Below is a small trained network, with its code and all its weights. Each question gives an input and a class and asks what happens when units are switched off, that is, made to give their printed mean instead of their output.

import numpy as np


def w(rows, s, z=0):
    codes = np.array(rows[::2]) - 128.0
    scale = np.full(codes.shape[1], s)
    scale[-1] = z or s
    return codes * scale


def f(y):
    return y / 2 * (1 + np.tanh(0.7978845608 * (y + 0.044715 * y**3)))


def log_softmax(a):
    a = a - a.max(-1, keepdims=True)
    return a - np.log(np.exp(a).sum(-1, keepdims=True))


def net(x, mask):
    res = np.array(x, float).reshape(1, 4) / 4 @ E
    y = f(res @ A[0][:, :-1].T + A[0][:, -1])
    res = res + np.where(mask, y, B[0][:, -1]) @ B[0][:, :-1]
    return log_softmax(res[-1] @ U[:, :-1].T + U[:, -1])


A, B = {}, {}
E = w([
[171,148,29,105,48,116,216,151],'x0',
[126,173,97,94,149,192,67,53],'x1',
[8,163,114,122,237,32,186,190],'x2',
[176,70,137,254,148,133,102,149],'x3',
],0.0094)
A[0] = w([
[132,176,118,75,107,123,153,140,188],'neuron 1',
[119,185,55,66,119,137,183,135,179],'neuron 2',
[191,91,136,67,64,171,141,89,250],'neuron 3',
[137,102,143,138,162,79,145,149,122],'neuron 4',
[94,132,167,113,128,78,161,194,251],'neuron 5',
[138,108,143,202,123,111,163,166,143],'neuron 6',
[139,84,121,149,83,159,77,96,151],'neuron 7',
[163,61,111,216,174,101,165,192,252],'neuron 8',
[147,168,86,81,91,113,166,134,201],'neuron 9',
[84,154,45,197,198,159,103,136,184],'neuron 10',
[88,148,145,132,253,129,70,110,227],'neuron 11',
[92,152,189,90,126,179,84,97,230],'neuron 12',
[174,110,106,183,129,126,154,155,181],'neuron 13',
],0.011,0.0034)
B[0] = w([
[45,185,94,121,141,124,116,99,195],'neuron 1',
[70,204,53,79,126,117,141,119,238],'neuron 2',
[125,217,163,152,80,193,84,26,246],'neuron 3',
[102,66,228,102,121,57,174,168,167],'neuron 4',
[18,114,135,162,178,105,145,185,227],'neuron 5',
[146,58,147,124,105,123,154,248,186],'neuron 6',
[182,94,180,160,80,150,93,73,202],'neuron 7',
[141,1,150,150,33,108,184,145,236],'neuron 8',
[104,211,86,105,134,180,179,105,213],'neuron 9',
[221,103,94,74,149,60,181,64,184],'neuron 10',
[206,172,134,107,230,41,129,176,238],'neuron 11',
[165,193,139,116,174,108,17,167,211],'neuron 12',
[134,82,115,112,28,156,181,137,185],'neuron 13',
],0.0075,0.012)
U = w([
[136,136,100,98,87,186,174,130,2],'0',
[131,165,135,117,116,189,51,82,201],'1',
[180,101,81,87,127,100,176,105,42],'2',
[158,162,132,99,173,84,73,151,217],'3',
[60,90,150,136,131,75,168,159,96],'4',
[148,77,121,168,79,142,109,141,77],'5',
[55,194,8,107,129,114,146,124,248],'6',
],0.012,0.0017)

Each question gives the input, the list of numbers given to net, and the class t.
The units are the neurons (one row each of A and B). Each row of codes is followed by its name. A weight is (code - 128) times the scale printed after its matrix; where a second scale follows, it is the last column's (A, B and U).
mask holds one flag per neuron, in row order. A switched-off neuron (its flag False) gives its mean, the last column of its row in B, instead of its output. The means were averaged over made-up inputs and are rounded, as every weight is.
A unit's drop is (log p(t) with every unit on - log p(t) with that unit switched off) / (log p(t) with every unit on - log p(t) with every unit switched off).
The circuit of an input: a set's keep is (log p(t) with only the set's units on - log p(t) with every unit switched off) / (log p(t) with every unit on - log p(t) with every unit switched off). Starting from the 12 units with the biggest drops (on a tie, the unit counted first), units are removed one at a time, each time the one whose removal leaves the highest keep (on an exact tie, the one counted first), for as long as the keep stays at least 0.8.
units of the circuit, in order: the units of the circuit, biggest drop first
k most important neurons: the k neurons with the biggest drops, biggest first
drop of u: that unit's drop, to one decimal
input [7,4,1,6], class 0: 2 most important neurons : [neuron 11; neuron 13]
input [-4,1,8,0], class 3: units of the circuit, in order : [neuron 11]
input [-4,2,-2,3], class 3: units of the circuit, in order : [neuron 3; neuron 11]
input [-5,-1,6,-1], class 3: 2 most important neurons : [neuron 11; neuron 13]
input [2,8,8,4], class 2: 2 most important neurons : [neuron 10; neuron 12]
input [8,0,-8,-8], class 6: 2 most important neurons : [neuron 2; neuron 9]
input [-6,5,-1,8], class 3: 2 most important neurons : [neuron 11; neuron 12]
input [6,-2,-7,-6], class 1: 3 most important neurons : [neuron 3; neuron 5; neuron 7]
input [5,8,-5,-6], class 1: 3 most important neurons : [neuron 3; neuron 7; neuron 5]
input [5,0,-5,2], class 1: 2 most important neurons : [neuron 3; neuron 8]
input [-2,7,0,-1], class 3: drop of neuron 11 : 0.2
input [-8,1,-3,5], class 3: drop of neuron 11 : 0.6
input [-5,2,5,1], class 3: drop of neuron 11 : 0.3
input [4,4,-3,0], class 1: units of the circuit, in order : [neuron 3]
